Here is a tiny trained network, its code and every weight. The questions are about switching its units off for an input and a class, where a switched-off unit gives its printed mean instead of its output.

import numpy as np


def w(rows, s, z=0):
    codes = np.array(rows[::2]) - 128.0
    scale = np.full(codes.shape[1], s)
    scale[-1] = z or s
    return codes * scale


def norm(h):
    return h / np.sqrt((h * h).mean(-1, keepdims=True) + 1e-5)


def f(y):
    return np.maximum(y, 0)


def log_softmax(a):
    a = a - a.max(-1, keepdims=True)
    return a - np.log(np.exp(a).sum(-1, keepdims=True))


def net(x, mask):
    res = np.array(x, float).reshape(1, 7) / 4 @ E
    u = 0
    for l in range(2):
        y = f(norm(res) @ A[l][:, :-1].T + A[l][:, -1])
        res = res + np.where(mask[u : u + 4], y, B[l][:, -1]) @ B[l][:, :-1]
        u += 4
    return log_softmax(norm(res)[-1] @ U[:, :-1].T + U[:, -1])


A, B = {}, {}
E = w([
[114,121,114,127,150,144,120,130,133,150,147,135],'x0',
[131,126,113,142,105,136,137,88,144,121,161,131],'x1',
[220,2,169,97,195,165,116,106,124,50,163,145],'x2',
[112,139,132,153,148,171,124,106,105,119,119,124],'x3',
[130,115,132,161,126,124,138,141,121,157,119,149],'x4',
[57,83,221,83,116,109,117,74,96,149,144,173],'x5',
[102,126,113,116,157,125,137,132,132,98,133,132],'x6',
],0.0091)
A[0] = w([
[51,253,31,152,59,114,153,163,154,168,106,101,46],'L0N0',
[170,169,12,149,101,153,132,165,173,139,80,83,28],'L0N1',
[182,192,81,159,159,138,157,141,172,135,108,105,25],'L0N2',
[154,187,39,173,112,162,124,207,161,105,128,88,2],'L0N3',
],0.0062,0.0046)
B[0] = w([
[154,62,218,185,186,246,78,219,250,26,88,132,254],'L0N0',
[23,125,43,66,241,107,120,102,6,142,115,93,206],'L0N1',
[72,92,100,181,22,152,245,56,12,252,165,144,176],'L0N2',
[133,159,80,52,31,30,119,62,3,170,151,95,198],'L0N3',
],0.0065,0.007)
A[1] = w([
[58,219,151,172,119,138,111,171,223,161,89,96,105],'L1N0',
[96,143,79,83,101,165,164,150,55,162,135,96,96],'L1N1',
[2,136,198,68,76,110,125,100,108,159,138,177,4],'L1N2',
[97,187,159,115,106,122,137,131,155,172,124,123,39],'L1N3',
],0.0077,0.0038)
B[1] = w([
[152,103,191,107,138,148,129,136,208,43,101,171,253],'L1N0',
[141,116,192,108,174,88,87,79,119,159,168,168,224],'L1N1',
[34,238,8,130,130,1,161,118,82,151,126,94,243],'L1N2',
[170,89,158,116,124,147,70,118,121,112,149,91,156],'L1N3',
],0.009,0.0057)
U = w([
[158,78,211,97,147,255,131,150,233,44,134,179,255],'0',
[60,207,56,102,132,80,162,87,2,189,147,98,1],'1',
],0.0061,0.0021)

Each question gives the input, the list of numbers given to net, and the class t.
The units are the neurons (one row each of A and B). Each row of codes is followed by its name. A weight is (code - 128) times the scale printed after its matrix; where a second scale follows, it is the last column's (A, B and U).
mask holds one flag per neuron, layer by layer. A switched-off neuron (its flag False) gives its mean, the last column of its row in B, instead of its output. The means were averaged over made-up inputs and are rounded, as every weight is.
A unit's drop is (log p(t) with every unit on - log p(t) with that unit switched off) / (log p(t) with every unit on - log p(t) with every unit switched off).
k most important neurons: the k neurons with the biggest drops, biggest first
k most important neurons of layer l: the k neurons of layer l with the biggest drops, biggest first
drop when u is switched off: that unit's drop, to one decimal
input [0,6,-7,5,0,-6,-5], class 0: 2 most important neurons of layer 1 : (L1N0; L1N2)
input [4,0,-6,1,8,-6,-1], class 0: 3 most important neurons : (L0N0; L1N0; L1N2)
input [-3,0,-8,-8,-3,-8,7], class 0: 2 most important neurons : (L0N0; L1N0)
input [6,-3,2,3,-8,5,0], class 1: 2 most important neurons : (L0N0; L1N2)
input [-1,-3,6,2,-5,-7,8], class 1: 4 most important neurons : (L0N0; L1N0; L0N3; L0N2)
input [2,-6,-6,-1,-5,-6,1], class 0: most important neuron : (L0N0)
input [-5,-1,2,-7,2,6,0], class 1: 2 most important neurons : (L0N0; L1N2)
input [-5,-3,5,4,-7,-7,4], class 1: drop when L1N0 is switched off : 0.3
input [8,2,5,-8,8,6,-8], class 1: 3 most important neurons : (L0N0; L1N0; L1N2)
input [-2,5,4,-2,-4,-5,-5], class 1: drop when L0N0 is switched off : 0.5
input [3,-6,-8,6,1,-4,3], class 0: drop when L0N0 is switched off : 1.5
